Below is a small trained network, with its code and all its weights. Each question gives an input and a class and asks what happens when units are switched off, that is, made to give their printed mean instead of their output.

import numpy as np


def w(rows, s, z=0):
    codes = np.array(rows[::2]) - 128.0
    scale = np.full(codes.shape[1], s)
    scale[-1] = z or s
    return codes * scale


def f(y):
    return y / 2 * (1 + np.tanh(0.7978845608 * (y + 0.044715 * y**3)))


def log_softmax(a):
    a = a - a.max(-1, keepdims=True)
    return a - np.log(np.exp(a).sum(-1, keepdims=True))


def net(x, mask):
    res = np.array(x, float).reshape(1, 8) / 4 @ E
    y = f(res @ A[0][:, :-1].T + A[0][:, -1])
    res = res + np.where(mask, y, B[0][:, -1]) @ B[0][:, :-1]
    return log_softmax(res[-1] @ U[:, :-1].T + U[:, -1])


A, B = {}, {}
E = w([
[27,86,144,79],'x0',
[210,9,152,128],'x1',
[15,52,109,220],'x2',
[56,198,21,207],'x3',
[99,80,114,139],'x4',
[52,70,244,64],'x5',
[163,72,54,114],'x6',
[153,121,207,255],'x7',
],0.0072)
A[0] = w([
[151,114,89,119,123],'N0',
[187,77,80,151,121],'N1',
[160,217,119,159,129],'N2',
[138,107,193,127,68],'N3',
[132,171,132,149,57],'N4',
[146,113,205,81,252],'N5',
[60,103,150,129,192],'N6',
[162,174,87,162,166],'N7',
[102,169,86,68,132],'N8',
[126,163,132,166,75],'N9',
[115,81,191,124,168],'N10',
[150,108,197,122,173],'N11',
[79,95,97,114,148],'N12',
[108,125,153,158,146],'N13',
[126,130,252,110,155],'N14',
[128,122,157,128,91],'N15',
[142,108,249,98,181],'N16',
[123,133,91,179,159],'N17',
[51,197,90,145,179],'N18',
[87,76,148,188,100],'N19',
[108,134,128,158,104],'N20',
[179,102,96,119,166],'N21',
],0.013,0.0045)
B[0] = w([
[108,92,94,132,145],'N0',
[195,40,70,166,175],'N1',
[209,247,68,52,190],'N2',
[203,145,171,112,173],'N3',
[169,184,153,149,141],'N4',
[193,19,182,75,232],'N5',
[26,84,208,175,194],'N6',
[200,177,49,127,187],'N7',
[20,99,92,13,175],'N8',
[155,182,142,212,148],'N9',
[150,125,194,159,204],'N10',
[202,139,147,87,198],'N11',
[48,98,130,159,165],'N12',
[135,180,223,209,158],'N13',
[186,93,209,86,236],'N14',
[124,125,168,122,139],'N15',
[248,104,233,91,249],'N16',
[120,150,60,193,177],'N17',
[67,188,152,90,216],'N18',
[106,101,187,254,192],'N19',
[110,171,124,187,145],'N20',
[150,61,91,113,165],'N21',
],0.0067,0.013)
U = w([
[187,60,128,94,254],'0',
[33,128,104,73,88],'1',
[196,61,25,174,58],'2',
[68,114,155,254,126],'3',
[191,95,229,130,112],'4',
[177,252,68,149,99],'5',
],0.0091,0.0036)

Each question gives the input, the list of numbers given to net, and the class t.
The units are the neurons (one row each of A and B). Each row of codes is followed by its name. A weight is (code - 128) times the scale printed after its matrix; where a second scale follows, it is the last column's (A, B and U).
mask holds one flag per neuron, in row order. A switched-off neuron (its flag False) gives its mean, the last column of its row in B, instead of its output. The means were averaged over made-up inputs and are rounded, as every weight is.
A unit's drop is (log p(t) with every unit on - log p(t) with that unit switched off) / (log p(t) with every unit on - log p(t) with every unit switched off).
The circuit of an input: a set's keep is (log p(t) with only the set's units on - log p(t) with every unit switched off) / (log p(t) with every unit on - log p(t) with every unit switched off). Starting from the 12 units with the biggest drops (on a tie, the unit counted first), units are removed one at a time, each time the one whose removal leaves the highest keep (on an exact tie, the one counted first), for as long as the keep stays at least 0.8.
circuit, biggest first: the units of the circuit, biggest drop first
k most important neurons: the k neurons with the biggest drops, biggest first
drop of u: that unit's drop, to one decimal
input [-7,8,-2,3,0,-8,0,-1], class 2: circuit, biggest first => [N1]
input [-6,7,7,1,-4,-8,-8,7], class 5: circuit, biggest first => [N2 N5]
input [-2,-5,-5,2,6,4,5,4], class 5: circuit, biggest first => [N5 N16 N14]
input [1,-8,7,2,-3,-6,-3,-6], class 1: 3 most important neurons => [N8 N18 N12]
input [4,-5,4,8,2,7,6,0], class 3: 2 most important neurons => [N19 N6]
input [-6,-6,-1,-4,1,-3,8,2], class 2: 2 most important neurons => [N1 N18]
input [4,-2,4,-8,2,-6,6,-1], class 2: 2 most important neurons => [N16 N14]
input [-8,8,-7,-6,-7,-5,-3,-8], class 0: drop of N5 => 0.1
input [6,1,4,5,3,-5,1,4], class 3: drop of N19 => 0.0
input [-2,6,-7,4,-7,5,-8,-8], class 0: drop of N13 => 0.2
